[ -8   8  -7  -5   5  -7  -5   7  -9   0  -1  -9 -20 -12  -9   7  -6 -16
 -19  -1  -6   3  -3  -1  -4   7  -5  18   5  -7   8  11   8  -2   8  10
  -2   2   0  -3  23  -3  18   5  -5  -1   0   0  30  14 -15  -5   0   2
 -13  20   5   5  24  -1  -5  12  26 -16   1  26  15 -17 -16   5  -1  15
 -21 -21  -6   8   2  -3  -7 -14] : <49> & Z515
[ -1   5 -10  11  11   4 -13  17  25  -1  15   9  -3 -14 -18   3  49   0
  39 -17  -5 -13  -3   6  31  -3  20  12  -8   2   1  52 -17   4 -11  13
  25  20  30 -17   2 -14  -1   8  -2 -10   1  -5 -16 -11   0   7  -1  -3
 -13   5 -14  21 -15  -2  -2  14  30  -8 -26  -1  -9  25  -8   9  -2  -9
 -19 -20  -2 -25   3  -3  -9 -11] : <55> & z385
[-15  16  -4   6   6  -3  14  14 -15   4   0   2 -28 -13 -13   8   8 -13
 -18  -6  -6  13   3  15   8   5   3  21  17  14 -16   0  -4   4   8  11
   8  14  17   4  26 -15  24   1  -6 -14   3  -9  28  12 -11   4   7   4
 -11  28  10 -18  25   5  -3  29  25 -19   6  31   7 -10 -22  10   4  13
 -28 -21 -30   5   6   3 -10 -30] : <49> & Z515
[  7   5 -19  -3  22   4   5   0  12  -7  -4   5  -5 -15 -17   3  62 -14
  49  -2  51 -12  -3  -3  37   6  31   6 -20   8  -8  63 -20  -1  -1  40
  33  28  44 -29 -11 -11 -11   5 -49  -6 -12   9  -3 -18   4  14  -3   1
 -22   2 -16   6   1 -14  -7  -5  44  -3 -29 -12 -13  29  -3   3  12  -5
 -13  -8 -12 -14  -1   8   6   2] : <43> & z385
[ -1  15  -9 -11  16  -3  -8  12 -28  -6  -6  -9 -14 -16 -12   7  13 -27
 -30  11   2   9  12  10   0  18   9  16 -18   8  -3  20 -11 -17   7  34
   3   5   7 -12  25   5  12   6  -9   3 -14   6  24   6 -13   2  11   6
  -1  24  17   6   9   1  -9  10  41 -28 -26  19  16   3 -14   8   3  23
  -6 -18 -30  -1  -6  -7   3 -11] : <43> & Z515
[  6  22  -4  12  12   4 -38  32  27  13 -11   1   1  11 -12   6  68 -19
   5  20   9  -3  10  -2  32   6  16   4 -13  -1  -9  42 -13 -17  -1   3
  27  18  39 -25 -25  -6  -3  -1   4 -11  -8  -3 -22 -10   6  20  18   4
  -8   7  -1  25  -7 -19 -17 -28  38 -24 -11  -3   3  26   8   5  18 -19
  12 -15  -4 -17 -22  14  -8  -7] : <48> & z385
[ -5  -6 -13  -8  12  -6  -6  20 -23  -7  -7  -4  -7 -20 -26  19  25 -34
 -17  -3   9   1   3  -4  23  11  18   6 -13  17  -3  34 -16 -13   8  34
   6   5  16 -12  28   5  14  11   3  -1 -11  10  17   5 -11   6   3   5
 -21  30  -5   7  12  -5  -7   8  46 -25 -19  24   6  -1  -8   9   1  18
  -3   1 -28  -8 -23 -17  10 -12] : <49> & Z515
[ -5  14   0  -4  -6  -6 -15  28 -14  10   1 -14 -17  -1  -7   0  13 -20
 -57  20  -4   3   2   0   5  16 -15  15  -1   3 -10  10  -1 -10   7  -1
  12   0  18  -8   3  -1  13  10   3  -4  -4   3  16   8 -21  -3  11  11
 -11  16  12  14  22  -2  -7  14  23 -13 -10  16  15  -5   0   8   4   6
 -11 -14 -18  18 -14  -7 -18 -21] : <48> & Z515
[  0 -14  -3 -15  -3  11 -12  15   8   5  14   9   1  -8   4   7  19  10
  10  -4   4 -25 -29   3   4   0 -14  16  -6   0  10  10 -13  18  -9   8
  15  10  11 -15  -5  -4  -5  15   4  -1   2   1  -7 -13  10   6 -22   2
   5   3   7   5  16 -19  -5   4   4 -13  -4  -7   3  22  -3   5  -1   2
  -7 -11  20  -2  26   6 -19  -4] : <55> & z385
[-10 -13 -10  23 -34   4  -8   2  12  20   5   6  -3  -5  14  -8 -17  22
 -23  24  -5 -38 -29   7 -21 -15 -20  25 -15   0  12 -20   2  18  -7  -3
  17   1  -4 -10   7  -9 -12  23   2   1  -6  -6   0   6   1  -1 -28  10
  -2   8  12   6  18  11  -5   8 -22  -7  16 -11   6  -2 -17  15   3  -3
 -14 -25   4   9  48  11 -25 -11] : <48> & z385
[  4   2   5   0  -1  -2   4  11   2  11   5   7  -7   5  -7   9  34  -5
  27  -8  16 -10 -32  -2  27  17  20   6  11   7 -16  39  -3  13  -1 -11
  23  18  15 -11 -28 -13   2   8   6  -9  14   1  -2  -9   5   4 -10   5
  -8   1   1  -4   2  -5   2  -2 -10 -10 -14  -3 -15  22   5   5   8  -2
 -12  -3  12   6   6   1  -1 -22] : <43> & z27
[ -6   3   2   5   6   7 -25  34  14  17  -5   2  -3  11  -5   7  47  -4
 -11  15   4 -10  -9   3  14   2  -1   2 -16   7  -4  25 -10  -3  -8   5
  32  17  23 -20  -9  -2  17   6   9  -2   0   0 -15  -4  -2   9  -1  10
 -12  17   7   5   2  -6 -12  -7  29 -19 -11  -6  10  24  13   4   1 -14
   2  -3  -5   0   1   1 -11  -7] : <48> & z385
[-10  20  -7  -1   2  -2  10   7 -19  -6  -3   4 -19  -9  -8  -1  -6  -9
 -19  -6  -8   7  -2  10  -5   2  -1   9   3   2  -1  15  -1   0   2  16
   0 -10   0   2  25   7  13   4  -4  -3  -1  -1  20  12  -7  -3   3   0
 -10  17  10   9  20  -2  -2   4  16 -10  -6  18  30 -15 -11  -9   4  -1
 -14 -15 -18   8   4  -9  -2 -13] : <49> & Z515
[ -4  16  -3   6  -7  -5 -17  15 -18   7  -2 -12 -20   1   3   3   3 -10
 -67  25 -15   7   7   4  -9   0 -17  21  -3   8  -4   4  11   5   3   5
   6   8  14   0  20  10   7   7  -5   2   0   1  20  13  -7   5  14  17
 -16  17  27  12  25   3 -10  11  19 -18  15  28  28  -8 -11   9   8   9
   3 -18 -29  32  -2 -14  -7 -24] : <48> & Z515
[-13   9  -9   0   3   0   3   9 -23  -7  -4   4 -18 -17  -7   4  -5 -13
 -22  -5  -8 -21  -4   6 -13   8  -7  12   4   6   2  15  -7   8   2  21
   6   5  11  -1  33   6  16   8  -5 -10   1   5  22   8  -7   2  -4  14
 -29  20  11   4  20   2   5  27   9 -20 -10  29  12 -13 -26   7  -4  16
 -19 -23 -23  14  25 -10   1 -10] : <49> & Z515
[ -3 -24   1  -2  -2   0  -5 -15  -8  -7  13  -4   8   5   9  -2 -38   6
  -9   5 -11  -8  -2  -3 -19  -2  -4   3   1 -16  14 -29  -1   1   3  -3
 -15  -7 -27   3  25   3  12   6  -3   5  -1   8   9   5  -7  -5  12   0
  13   5   0   2  14   2  11   7 -13   7   8  11  18 -11  -2   4 -15   5
   4   2  -1   0   3  -5 -12   2] : <48> & Z515
[ -3   7  -9  15  10   5 -18  31  13  30   8   1 -12   0  -4   0  49  -6
 -14  20  -3 -24 -12   8  19   0  -5  25  -5   1 -17  33  -9   3  -8 -11
  35  20  35 -20 -20 -14  -4  18  17  -9  -4 -11 -12  -5   5   7   1   2
 -11  14   0  21  13  -2 -11  -3  26 -10   1  -9   5  20  -9  17  -2 -15
  -8 -26   4   0  15  15 -21 -19] : <48> & z385
[  1   9   8   7  -7   3 -17  15 -12   5  -3 -11 -13  -6   3   6  -5 -15
 -60  29 -13  12  15  12 -11   0  -5  20  -9   3  -4  -6  -2 -12   7  -9
   2  -2  13  -3  20  -3  15   2   1   6  -4  -4  15  14 -23  -5  14   5
  -9  18  19  16  23   8  -8  13  15 -13  10  23  16 -10  -3   9   6   6
  -9 -21 -26  12  -1  -1 -24 -19] : <48> & Z515
[ -8  -5  -7 -14   0 -10   2  -3 -10  -8   1   0  -4 -13  -4  -5  -5   0
  -9  -1 -13  -2  -6  10  -5  18  -3  17   2   6  14  18  -9   8  -2   7
  -7   0  -4   1  31   5  15   9  -1  -9  -6  -1  19   5  -6  -7  -5   1
 -16  19   3   7  23   7   1  25  15  -6  -1  22  12  -2 -23   3  -5  12
 -20 -24 -21  -5  64  -4 -11 -17] : <55> & Z515
[ -1  -5   1 -13  11   3  -8  15  -4   9   3  -5  -4  -1  -3  -1  25  -3
  14 -13   8  -9 -36  -6  21  17  14   7  18   8  -5  24 -10  13  10  -9
   4  29   7   0 -16  -5   0   4   7 -15  17  15  12  -6   2   7  -5   7
 -16  -2 -10  -2  18  -9  -2   6   4 -10 -15   7 -10  18  -9  -2   3  11
  -1  -5  -4  -6   0  -3   7  -1] : <49> & z27
[ -9  -5   0  15 -22   1 -12  17   2  14   6   4  -3  10   7  -1  -9  -3
 -67  29 -16   5   7   9 -13  -4 -26  28  -4  -3 -11 -17  -3   3  -2 -20
   4  -7   6   4  13  -2   4  11   8  -6   2  -7  -1  10 -13   0  12   4
  -3  24  22  15  26   5  -1  16   8  -7  13  24  20 -15  -8   3   0  -3
  -7 -24 -18  14  12  -2 -26 -19] : <48> & Z515
[ -3 -26  -1  -3   2   6  -9   7  25  -2  -1  11   3 -11  -3  -4  19   1
  47 -15  15 -30 -35   0  13   6  -3  20  -3  -1  12  20 -13  18 -14  -7
  17   8   2  -6   0  -1  -1  18  -1  -9   2  -3 -12  -8  12   1 -15   2
 -15  -2  -2   2  16  -3  12   4   4 -19  -2   4   4   6 -10   6  -4   0
  -9 -11  -1 -28  17   2  -1  -5] : <49> & z385
[-12  -5   3   2  -5   2  10  -5 -19   0   5   6 -12 -11   2   2 -21  17
  -7  -4 -13 -10 -19   8 -14  -4 -16  16  18   1  16  -6   0  21  -5  11
  -8   4 -12  10  36   5  -2   9  -3  -9  -2   7  15  12   0  -7 -16   3
  -6  14   6  -6  18   5   5  27  -9  -5   9  25  11 -16 -22  13  -8  10
 -16 -18 -13  -2  22   2   3 -17] : <55> & Z515
[  1   5   6  12  -8   4 -17  16   8  23   1  -2  11  22  12  -3  25 -28
 -24  15  -2 -16 -23   3  14   8  -8   2  11   2 -10  -1   6   3   0 -35
  12   4  13  -7 -35  -3  -2   9  16  -2  20   6  -2   3  -7   4   1   9
  -7   1  11   7   4 -12  -7  -4  -7   2   3  -4   3  15  10   6   3 -14
  -5  -2   2  16   3 -14 -12 -15] : <48> & z27
[ -9 -16   3   9 -25  -1  -6  -3 -10   7  10   6   4  -9  17  -2 -40  20
 -49   8 -17 -11  -9  11 -31  -2 -32  18  10 -15  11 -15  12  16  -3 -10
 -16 -21 -37  29  36   6  10  16 -10   1   8  -5   5   2 -14  -4  -3   4
   9  12  17  11  32  10  11  30 -20 -11  23  21  21 -18 -20  -1 -14   5
 -11 -23 -10  -2  22   4 -19 -19] : <48> & Z515
[-10   3   2   3  -2  -7  11   4 -10  -6   5   3 -18 -12 -11   2 -18  -3
   3 -18 -10   7  15   8  -4   1  -2   5   4   0  -2  16  -3   3  10  20
  -6   1   4   2  32   2  20   6  -5  -7  -7   0  17   7  -6  -7  -5   2
  -5   8   8   5  25   8   2  20  15  -9  15  25   8 -18 -20   7   3  11
 -22 -15 -19  -2   9  -4   0 -16] : <49> & Z515
